Below is a small trained network, with its code and all its weights. Each question gives an input and a class and asks what happens when units are switched off, that is, made to give their printed mean instead of their output.

import numpy as np


def w(rows, s, z=0):
    codes = np.array(rows[::2]) - 128.0
    scale = np.full(codes.shape[1], s)
    scale[-1] = z or s
    return codes * scale


def f(y):
    return y / 2 * (1 + np.tanh(0.7978845608 * (y + 0.044715 * y**3)))


def log_softmax(a):
    a = a - a.max(-1, keepdims=True)
    return a - np.log(np.exp(a).sum(-1, keepdims=True))


def net(x, mask):
    res = np.array(x, float).reshape(1, 8) / 4 @ E
    y = f(res @ A[0][:, :-1].T + A[0][:, -1])
    res = res + np.where(mask, y, B[0][:, -1]) @ B[0][:, :-1]
    return log_softmax(res[-1] @ U[:, :-1].T + U[:, -1])


A, B = {}, {}
E = w([
[54,139,119,73,104,77,86,94],'x0',
[187,221,129,117,129,147,117,162],'x1',
[203,124,130,156,109,141,38,123],'x2',
[134,150,185,77,95,121,170,159],'x3',
[183,123,121,125,139,191,151,77],'x4',
[121,169,131,171,11,131,133,187],'x5',
[140,123,91,110,61,133,200,59],'x6',
[217,85,35,33,157,152,99,148],'x7',
],0.012)
A[0] = w([
[164,162,114,40,50,203,26,155,150],'neuron 1',
[150,89,53,76,102,155,169,91,48],'neuron 2',
[99,76,182,227,200,103,165,85,2],'neuron 3',
[80,139,159,68,154,75,209,208,185],'neuron 4',
[246,181,127,123,164,99,151,139,105],'neuron 5',
[46,107,106,151,140,96,47,162,224],'neuron 6',
[82,136,56,177,160,128,34,162,106],'neuron 7',
[171,133,138,168,204,196,170,111,57],'neuron 8',
[188,71,125,173,153,178,167,138,4],'neuron 9',
[110,207,183,219,87,155,190,156,224],'neuron 10',
[99,123,136,104,212,102,174,57,47],'neuron 11',
[9,203,158,58,96,34,98,152,134],'neuron 12',
[254,200,159,64,195,146,118,139,72],'neuron 13',
],0.009,0.0028)
B[0] = w([
[113,104,128,164,129,40,163,107,197],'neuron 1',
[165,90,70,190,125,154,163,143,172],'neuron 2',
[17,104,184,108,108,155,176,120,198],'neuron 3',
[144,136,65,103,56,182,254,131,213],'neuron 4',
[149,181,137,106,122,33,86,197,179],'neuron 5',
[182,103,163,178,165,121,109,136,213],'neuron 6',
[217,130,162,135,141,128,118,157,189],'neuron 7',
[113,110,192,99,145,104,116,75,178],'neuron 8',
[81,124,90,113,94,71,119,137,169],'neuron 9',
[78,198,80,92,7,149,53,155,227],'neuron 10',
[140,71,108,100,161,248,144,22,192],'neuron 11',
[105,64,78,238,147,16,194,17,251],'neuron 12',
[136,152,200,148,172,97,63,227,203],'neuron 13',
],0.0085,0.015)
U = w([
[201,129,138,146,190,59,61,138,171],'0',
[184,113,57,106,124,138,219,61,195],'1',
[145,159,95,116,134,182,108,135,2],'2',
[141,250,125,104,53,111,99,156,87],'3',
[206,129,80,140,107,148,106,172,145],'4',
[123,129,175,103,171,130,107,185,118],'5',
[61,108,135,167,97,57,150,90,145],'6',
[143,127,143,74,179,211,101,76,90],'7',
],0.012,0.0068)

Each question gives the input, the list of numbers given to net, and the class t.
The units are the neurons (one row each of A and B). Each row of codes is followed by its name. A weight is (code - 128) times the scale printed after its matrix; where a second scale follows, it is the last column's (A, B and U).
mask holds one flag per neuron, in row order. A switched-off neuron (its flag False) gives its mean, the last column of its row in B, instead of its output. The means were averaged over made-up inputs and are rounded, as every weight is.
A unit's drop is (log p(t) with every unit on - log p(t) with that unit switched off) / (log p(t) with every unit on - log p(t) with every unit switched off).
The circuit of an input: a set's keep is (log p(t) with only the set's units on - log p(t) with every unit switched off) / (log p(t) with every unit on - log p(t) with every unit switched off). Starting from the 12 units with the biggest drops (on a tie, the unit counted first), units are removed one at a time, each time the one whose removal leaves the highest keep (on an exact tie, the one counted first), for as long as the keep stays at least 0.8.
units of the circuit, in order: the units of the circuit, biggest drop first
top k neurons: the k neurons with the biggest drops, biggest first
drop when u is switched off: that unit's drop, to one decimal
input [-5,-8,3,-6,1,-6,-6,-4], class 7: units of the circuit, in order => [neuron 12; neuron 11]
input [6,-7,-7,4,-4,-1,-1,0], class 1: units of the circuit, in order => [neuron 4]
input [5,5,-4,0,-1,-7,-4,-4], class 1: units of the circuit, in order => [neuron 11; neuron 4]
input [1,3,-2,6,6,-8,2,2], class 7: units of the circuit, in order => [neuron 11; neuron 13]
input [-8,0,2,-3,-5,-3,0,-1], class 5: units of the circuit, in order => [neuron 12; neuron 3]
input [-3,-3,4,6,-4,0,8,8], class 4: units of the circuit, in order => [neuron 12; neuron 4]
input [3,-8,-2,-4,6,1,-1,0], class 7: units of the circuit, in order => [neuron 12; neuron 1]
input [2,-7,6,0,-3,3,8,2], class 1: top 3 neurons => [neuron 13; neuron 2; neuron 10]
input [-4,1,3,-4,0,1,-4,-8], class 3: top 2 neurons => [neuron 10; neuron 12]
input [-6,-6,1,3,3,7,-5,7], class 0: top 3 neurons => [neuron 4; neuron 10; neuron 1]
input [-2,0,7,-7,-7,5,-5,-3], class 0: top 2 neurons => [neuron 6; neuron 4]
input [-1,-6,-7,4,-4,-8,3,-5], class 1: top 2 neurons => [neuron 11; neuron 4]
input [8,-5,-7,-6,-1,3,7,2], class 1: drop when neuron 8 is switched off => 0.0
input [8,8,-6,-5,5,8,-3,2], class 6: units of the circuit, in order => [neuron 12]
input [1,-1,-6,4,-8,2,-4,4], class 1: drop when neuron 4 is switched off => 0.8
input [-3,-4,-1,7,5,7,-3,3], class 3: drop when neuron 12 is switched off => 0.5
